Below are the code and all the weights of a small trained network. Each question names an input and a target symbol and asks about switching units off, where a switched-off unit gives its printed mean instead of its output.

import numpy as np


def w(rows, s, z=0):
    codes = np.array(rows[::2]) - 128.0
    scale = np.full(codes.shape[1], s)
    scale[-1] = z or s
    return codes * scale


def norm(h):
    return h / np.sqrt((h * h).mean(-1, keepdims=True) + 1e-5)


def f(y):
    return np.maximum(y, 0)


def softmax(a):
    e = np.exp(a - a.max(-1, keepdims=True))
    return e / e.sum(-1, keepdims=True)


def log_softmax(a):
    a = a - a.max(-1, keepdims=True)
    return a - np.log(np.exp(a).sum(-1, keepdims=True))


def net(x, mask):
    ids = ['ΣΦαβθμπ'.index(c) for c in x.split()]
    T = len(ids)
    res = E[ids] + P[:T]
    u = 0
    for l in range(3):
        r = norm(res)
        for j in range(2):
            rows = slice(3 * j, 3 * j + 3)
            q, k, v = (r @ M[l][rows].T for M in (Q, K, V))
            z = softmax(np.where(np.tri(T) > 0, q @ k.T / 3**0.5, -1e9)) @ v
            o = O[l][rows]
            res = res + np.where(mask[u + j], z, o[:, -1]) @ o[:, :-1]
        u += 2
        y = f(norm(res) @ A[l][:, :-1].T + A[l][:, -1])
        res = res + np.where(mask[u : u + 4], y, B[l][:, -1]) @ B[l][:, :-1]
        u += 4
    return log_softmax(norm(res)[-1] @ U[:, :-1].T + U[:, -1])


Q, K, V, O, A, B = {}, {}, {}, {}, {}, {}
E = w([
[84,91,182],'Σ',
[218,137,154],'Φ',
[129,68,109],'α',
[182,11,146],'β',
[96,193,254],'θ',
[19,209,121],'μ',
[69,91,56],'π',
],0.017)
P = w([
[100,1,134],'0',
[146,37,106],'1',
[148,74,84],'2',
[163,103,77],'3',
[170,102,77],'4',
[173,92,84],'5',
],0.0088)
Q[0] = w([
[201,113,204],'0.h1',
[79,136,24],'0.h1',
[98,71,196],'0.h1',
[157,247,137],'0.h2',
[59,104,143],'0.h2',
[85,105,114],'0.h2',
],0.011)
K[0] = w([
[139,175,248],'0.h1',
[91,54,83],'0.h1',
[133,207,57],'0.h1',
[170,79,198],'0.h2',
[125,98,76],'0.h2',
[146,88,114],'0.h2',
],0.012)
V[0] = w([
[80,175,131],'0.h1',
[124,106,93],'0.h1',
[131,198,158],'0.h1',
[129,218,148],'0.h2',
[83,136,254],'0.h2',
[132,144,193],'0.h2',
],0.01)
O[0] = w([
[55,160,64,49],'0.h1',
[187,172,78,122],'0.h1',
[254,123,195,76],'0.h1',
[131,231,57,4],'0.h2',
[216,187,188,148],'0.h2',
[161,29,118,131],'0.h2',
],0.0054,0.0048)
A[0] = w([
[98,180,169,175],'0.n1',
[68,170,249,174],'0.n2',
[159,137,175,251],'0.n3',
[229,142,198,143],'0.n4',
],0.011,0.0021)
B[0] = w([
[8,162,62,153],'0.n1',
[51,104,109,192],'0.n2',
[106,131,182,203],'0.n3',
[65,101,160,254],'0.n4',
],0.013,0.0078)
Q[1] = w([
[142,133,163],'1.h1',
[207,141,5],'1.h1',
[97,124,208],'1.h1',
[164,85,109],'1.h2',
[147,78,123],'1.h2',
[69,126,170],'1.h2',
],0.011)
K[1] = w([
[155,155,184],'1.h1',
[127,165,31],'1.h1',
[165,119,191],'1.h1',
[151,9,125],'1.h2',
[120,92,134],'1.h2',
[169,49,135],'1.h2',
],0.014)
V[1] = w([
[120,182,64],'1.h1',
[255,176,110],'1.h1',
[148,157,182],'1.h1',
[115,162,155],'1.h2',
[242,95,102],'1.h2',
[90,116,226],'1.h2',
],0.0084)
O[1] = w([
[111,2,120,2],'1.h1',
[153,187,168,6],'1.h1',
[183,171,37,133],'1.h1',
[102,64,166,105],'1.h2',
[93,152,110,105],'1.h2',
[89,168,95,228],'1.h2',
],0.0069)
A[1] = w([
[20,96,99,124],'1.n1',
[159,117,28,7],'1.n2',
[64,92,255,5],'1.n3',
[105,157,211,66],'1.n4',
],0.0075,0.0019)
B[1] = w([
[246,10,100,221],'1.n1',
[163,124,179,134],'1.n2',
[154,144,251,254],'1.n3',
[168,181,154,187],'1.n4',
],0.011,0.0064)
Q[2] = w([
[54,153,215],'2.h1',
[105,212,146],'2.h1',
[232,74,169],'2.h1',
[86,141,190],'2.h2',
[190,161,66],'2.h2',
[141,60,251],'2.h2',
],0.012)
K[2] = w([
[132,154,245],'2.h1',
[153,45,105],'2.h1',
[98,192,122],'2.h1',
[140,130,211],'2.h2',
[193,146,66],'2.h2',
[83,249,118],'2.h2',
],0.014)
V[2] = w([
[105,71,134],'2.h1',
[154,183,178],'2.h1',
[20,163,158],'2.h1',
[73,159,69],'2.h2',
[7,103,149],'2.h2',
[5,204,112],'2.h2',
],0.012)
O[2] = w([
[202,238,165,199],'2.h1',
[167,138,253,168],'2.h1',
[85,210,107,167],'2.h1',
[41,47,163,1],'2.h2',
[32,189,98,228],'2.h2',
[9,76,128,62],'2.h2',
],0.0061,0.0062)
A[2] = w([
[51,96,54,159],'2.n1',
[188,88,9,2],'2.n2',
[152,157,50,162],'2.n3',
[185,49,158,214],'2.n4',
],0.013,0.0036)
B[2] = w([
[197,215,25,188],'2.n1',
[14,128,255,181],'2.n2',
[158,125,158,155],'2.n3',
[79,123,67,254],'2.n4',
],0.0097,0.0081)
U = w([
[107,77,139,3],'Σ',
[177,151,176,206],'Φ',
[111,63,129,63],'α',
[194,40,102,149],'β',
[10,116,179,47],'θ',
[122,160,62,235],'μ',
[100,81,71,195],'π',
],0.013,0.0037)

Each question gives the input, a string of symbols that net reads in full, and the target symbol t.
The units are the heads (3 rows each of Q, K, V and O) and the neurons (one row each of A and B). Each row of codes is followed by its name. A weight is (code - 128) times the scale printed after its matrix; where a second scale follows, it is the last column's (O, A, B and U).
mask holds one flag per unit, layer by layer, with each layer's heads first. A switched-off unit (its flag False) gives its mean, the last column of its rows in O or B, instead of its output. The means were averaged over made-up inputs and are rounded, as every weight is.
A unit's drop is (log p(t) with every unit on - log p(t) with that unit switched off) / (log p(t) with every unit on - log p(t) with every unit switched off).
The circuit of an input: a set's keep is (log p(t) with only the set's units on - log p(t) with every unit switched off) / (log p(t) with every unit on - log p(t) with every unit switched off). Starting from the 12 units with the biggest drops (on a tie, the unit counted first), units are removed one at a time, each time the one whose removal leaves the highest keep (on an exact tie, the one counted first), for as long as the keep stays at least 0.8.
circuit, biggest first: the units of the circuit, biggest drop first
k most important neurons: the k neurons with the biggest drops, biggest first
k most important neurons of layer l: the k neurons of layer l with the biggest drops, biggest first
which heads matter: for each layer, one digit per head in row order, 1 if its drop is at least 0.15 and else 0, layers parted by /
drop of u: that unit's drop, to one decimal
input Φ θ Φ β, target θ: 3 most important neurons of layer 0	(0.n1; 0.n2; 0.n3)
input β Φ Φ Φ Σ, target Φ: which heads matter	10 / 00 / 01
input Φ β α, target β: circuit, biggest first	(1.n1)
input Φ θ Φ Φ π Σ, target π: circuit, biggest first	(0.h2; 1.n1; 0.n4; 2.n4)
input Φ Φ θ β π β, target π: 2 most important neurons	(1.n3; 0.n4)
input Φ μ Σ, target μ: 2 most important neurons	(0.n4; 2.n1)
input α μ θ Σ, target μ: 4 most important neurons	(2.n1; 0.n2; 0.n4; 1.n1)
input μ α β, target μ: 3 most important neurons	(0.n1; 2.n1; 0.n2)
input β β α, target β: 4 most important neurons	(1.n1; 0.n4; 0.n2; 0.n1)
input π α β μ Σ, target π: which heads matter	00 / 00 / 01
input β β Σ, target β: which heads matter	00 / 00 / 01
input θ β Φ Φ Σ, target Φ: 3 most important neurons	(0.n1; 1.n3; 1.n1)
input Φ θ π β α, target π: which heads matter	11 / 10 / 00
input β Φ β Σ, target β: 2 most important neurons	(1.n1; 2.n2)
input Σ Φ Φ θ β, target θ: which heads matter	10 / 00 / 01
input Φ π π α, target π: most important neuron of layer 1	(1.n3)
input μ μ Φ β, target π: which heads matter	00 / 11 / 01
input α θ β Φ μ, target μ: drop of 2.n4	0.0
input α Φ μ μ β, target μ: drop of 2.h2	0.7
input Σ θ θ μ, target μ: drop of 0.h2	0.1
